Below is a small trained network, with its code and all its weights. Each question gives an input and a class and asks what happens when units are switched off, that is, made to give their printed mean instead of their output.

import numpy as np


def w(rows, s, z=0):
    codes = np.array(rows[::2]) - 128.0
    scale = np.full(codes.shape[1], s)
    scale[-1] = z or s
    return codes * scale


def norm(h):
    return h / np.sqrt((h * h).mean(-1, keepdims=True) + 1e-5)


def f(y):
    return np.maximum(y, 0)


def log_softmax(a):
    a = a - a.max(-1, keepdims=True)
    return a - np.log(np.exp(a).sum(-1, keepdims=True))


def net(x, mask):
    res = np.array(x, float).reshape(1, 4) / 4 @ E
    u = 0
    for l in range(2):
        y = f(norm(res) @ A[l][:, :-1].T + A[l][:, -1])
        res = res + np.where(mask[u : u + 8], y, B[l][:, -1]) @ B[l][:, :-1]
        u += 8
    return log_softmax(norm(res)[-1] @ U[:, :-1].T + U[:, -1])


A, B = {}, {}
E = w([
[142,117,123,200,154,125,175,141,49,117],'x0',
[150,21,100,200,96,37,165,115,168,118],'x1',
[111,125,166,3,162,150,149,108,71,161],'x2',
[161,122,101,84,206,121,90,103,107,64],'x3',
],0.0047)
A[0] = w([
[159,252,144,59,165,220,117,146,76,76,33],'L0N0',
[155,128,133,186,99,38,166,169,187,139,124],'L0N1',
[47,176,159,132,98,181,197,169,128,169,195],'L0N2',
[103,152,165,103,110,112,105,100,204,175,61],'L0N3',
[147,105,121,115,201,183,132,130,50,210,69],'L0N4',
[111,66,154,103,87,120,191,85,57,248,5],'L0N5',
[196,122,55,237,52,136,110,166,124,113,182],'L0N6',
[133,167,108,152,186,185,85,102,205,64,43],'L0N7',
],0.0042,0.0026)
B[0] = w([
[130,221,226,131,35,202,43,80,47,165,227],'L0N0',
[95,137,122,163,88,234,154,154,87,130,216],'L0N1',
[129,164,156,80,133,138,66,89,101,82,218],'L0N2',
[92,112,36,72,141,84,78,124,60,131,165],'L0N3',
[172,137,1,98,153,102,130,160,199,85,178],'L0N4',
[119,97,106,188,150,128,213,231,166,163,174],'L0N5',
[145,78,184,144,172,127,140,149,195,121,253],'L0N6',
[91,98,48,153,109,128,127,165,175,171,164],'L0N7',
],0.0059,0.0048)
A[1] = w([
[150,60,154,76,83,153,222,129,85,255,138],'L1N0',
[36,126,59,105,72,107,123,104,193,124,62],'L1N1',
[121,151,175,75,151,93,118,46,72,138,131],'L1N2',
[147,170,29,78,108,121,100,133,109,131,112],'L1N3',
[85,168,121,119,139,155,162,207,69,206,2],'L1N4',
[98,102,99,156,98,102,213,200,181,167,243],'L1N5',
[219,156,116,105,199,114,95,118,75,127,145],'L1N6',
[156,101,129,218,96,81,118,141,143,118,71],'L1N7',
],0.0062,0.0025)
B[1] = w([
[142,107,3,221,200,74,99,177,249,74,188],'L1N0',
[97,124,182,52,123,71,82,223,179,203,169],'L1N1',
[142,132,146,183,103,132,185,60,90,71,195],'L1N2',
[78,56,95,124,226,47,169,171,192,184,182],'L1N3',
[87,50,139,91,106,103,40,198,190,192,165],'L1N4',
[144,196,158,158,132,189,160,58,20,119,254],'L1N5',
[139,93,191,96,60,112,124,93,139,145,188],'L1N6',
[161,208,96,204,109,199,191,171,90,111,205],'L1N7',
],0.0064,0.0063)
U = w([
[58,73,62,43,174,78,30,238,210,197,82],'0',
[195,130,41,242,184,180,219,193,85,48,218],'1',
[187,52,162,37,182,80,174,51,57,39,4],'2',
[117,225,227,65,33,254,29,106,25,185,192],'3',
],0.0078,0.0039)

Each question gives the input, the list of numbers given to net, and the class t.
The units are the neurons (one row each of A and B). Each row of codes is followed by its name. A weight is (code - 128) times the scale printed after its matrix; where a second scale follows, it is the last column's (A, B and U).
mask holds one flag per neuron, layer by layer. A switched-off neuron (its flag False) gives its mean, the last column of its row in B, instead of its output. The means were averaged over made-up inputs and are rounded, as every weight is.
A unit's drop is (log p(t) with every unit on - log p(t) with that unit switched off) / (log p(t) with every unit on - log p(t) with every unit switched off).
The circuit of an input: a set's keep is (log p(t) with only the set's units on - log p(t) with every unit switched off) / (log p(t) with every unit on - log p(t) with every unit switched off). Starting from the 12 units with the biggest drops (on a tie, the unit counted first), units are removed one at a time, each time the one whose removal leaves the highest keep (on an exact tie, the one counted first), for as long as the keep stays at least 0.8.
units of the circuit, in order: the units of the circuit, biggest drop first
unit that matters most: the unit with the biggest drop
k most important neurons: the k neurons with the biggest drops, biggest first
top k neurons in layer l: the k neurons of layer l with the biggest drops, biggest first
drop when u is switched off: that unit's drop, to one decimal
input [-5,-4,-7,6], class 0: unit that matters most -> L0N7
input [3,-2,-1,6], class 3: 4 most important neurons -> L0N0, L1N0, L1N6, L0N3
input [-5,-2,-8,7], class 0: units of the circuit, in order -> L1N1, L0N7
input [5,-3,-1,8], class 3: 2 most important neurons -> L0N0, L1N0
input [-6,-1,-3,-5], class 0: 2 most important neurons -> L0N3, L0N0
input [-5,-3,-3,-5], class 0: 2 most important neurons -> L0N0, L0N3
input [-7,-6,-6,-1], class 0: top 2 neurons in layer 0 -> L0N7, L0N3
input [-6,-4,-5,5], class 0: 2 most important neurons -> L0N7, L1N3
input [-7,-4,-6,-7], class 0: top 4 neurons in layer 0 -> L0N3, L0N0, L0N2, L0N5
input [3,-1,3,-3], class 0: top 2 neurons in layer 0 -> L0N5, L0N2
input [2,-2,7,-4], class 0: drop when L0N5 is switched off -> 0.5
input [-3,1,-4,-4], class 3: drop when L0N6 is switched off -> -0.3
input [-8,-2,5,-5], class 0: drop when L1N5 is switched off -> 0.2
input [6,-7,-5,6], class 3: units of the circuit, in order -> L0N0
